[107 108 107 107] = <70>
[157 157 144 157] = <68>
[108 129 108  82] = <99>
[ 81 132 127 183] = <126>
[ 94 127 169 156] = <28>
all <68>: [157]  0 1 3
find: [157 157 144 157]  <68>
find: [ 81 132 127 183]  <126>
all <70>: [107]  0 2 3
all <99>: [82]  3

[148 110 109 104]  <59>
[137 128 114 113]  <148>
[130 141 118 127]  <77>
[120 150 119 133]  <135>
[115 155 120 137]  <127>
[119 157 122 140]  <171>
[119 158 122 158]  <149>
[120 150 126 133]  <45>
[125 157 125 157]  <42>
[121 159 126 163]  <9>
[148 110 109 164]  <117>
[124 161 127 168]  <21>
find: [137 128 114 113]  <148>
all <59>: [109]  2
all <42>: [157]  1 3
all <149>: [158]  1 3
size: [125 157]  2
find: [130 141 118 127]  <77>
size: [120 150 126]  3

[128 132 131 134 119 149 119 124 113 123 118 145 112 115 107 119 131 127
 125 143 138 134 123 120  94 122 138 128  86 125 152 145 166 143  91 146
  93 121 131 107 176 126 162 128 102 103  90 128 119 113 138] : <65>
[129 114 118 157 139 135 110 117 127 145 134 137 127 121 108  95  98 132
 119 128 126 140 132 130 124 119 145 141 127 133 120 144  94  88 147 136
 143 125 110 130 120 120 131 100 130 154 162  88 140 135 115] : <40>
[133 113 129 119 140 125 140 129 126 130 133 117 143 124 132 127 117 127
 116 106 120 121 122 132 140 134 138 115 130 108 112 129 139 125 128 130
 146 136 113 123 142 123 134 129 145 144 137 123 112 131 113] : <112>
[128 118 121 147 133 131 115 121 123 139 133 134 125 123 112 106 108 131
 122 130 127 137 131 129 135 123 139 137 130 132 123 139 106 102 141 133
 136 126 118 130 126 123 128 117 129 145 150 100 137 136 120] : <34>
[129 114 118 157 139 135 110 117 127 145 134 137 127 121 108  95  98 132
 119 128 126 140 132 130 124 119 137 108 129 100 107 125 146 135 127 128
 150 138 116 121 135 123 138 143 149 144 133 133 104 129 111] : <166>
[129 114 150 121 141 141 151 128 129 141 133 122 131 142 142 142 123 127
 146 143 123 122 103 126 136 111 132 136 147 125 137 124 127 102 117 129
 119 133 139 140 109 132 123 130 138 131 139 123 137 146 129] : <24>
[140 104 128 100 147 117 156 132 123 125 137 103 156 121 138 134 116 126
 105  80 113 110 121 137 145 145 141  98 134  84  95 125 156 138 126 128
 161 145 107 116 139 117 144 153 162 154 140 132  90 120 100] : <143>
find: [129 114 118 157 139 135 110 117 127 145 134 137 127 121 108  95  98 132
 119 128 126 140 132 130 124 119 145 141 127 133 120 144  94  88 147 136
 143 125 110 130 120 120 131 100 130 154 162  88 140 135 115]  <40>
size: [128 118 121 147 133 131 115 121]  8
size: [129 114 118 157 139 135 110 117 127 145 134 137 127 121 108  95  98 132
 119]  19
size: [129 114 118 157 139 135 110 117 127 145 134 137 127 121 108  95  98 132
 119 128 126 140 132 130 124 119 137 108 129 100 107 125 146 135 127 128
 150 138 116 121 135 123 138 143 149 144 133 133 104 129 111]  51
size: [129 114 150 121 141 141 151 128 129 141 133 122 131 142 142 142 123 127
 146 143 123 122 103 126 136 111 132 136 147 125 137 124 127 102 117 129
 119 133 139]  39

[146 146 146 146 146 146 139] = <69>
[116 151 138 135 171 147 142] = <102>
[147 154 128 127 160 140 146] = <41>
size: [147 154 128 127 160 140 146]  7
size: [147 154 128 127]  4
all <69>: [146]  0 1 2 3 4 5
all <102>: [151]  1
all <102>: [116]  0
all <41>: [127]  3

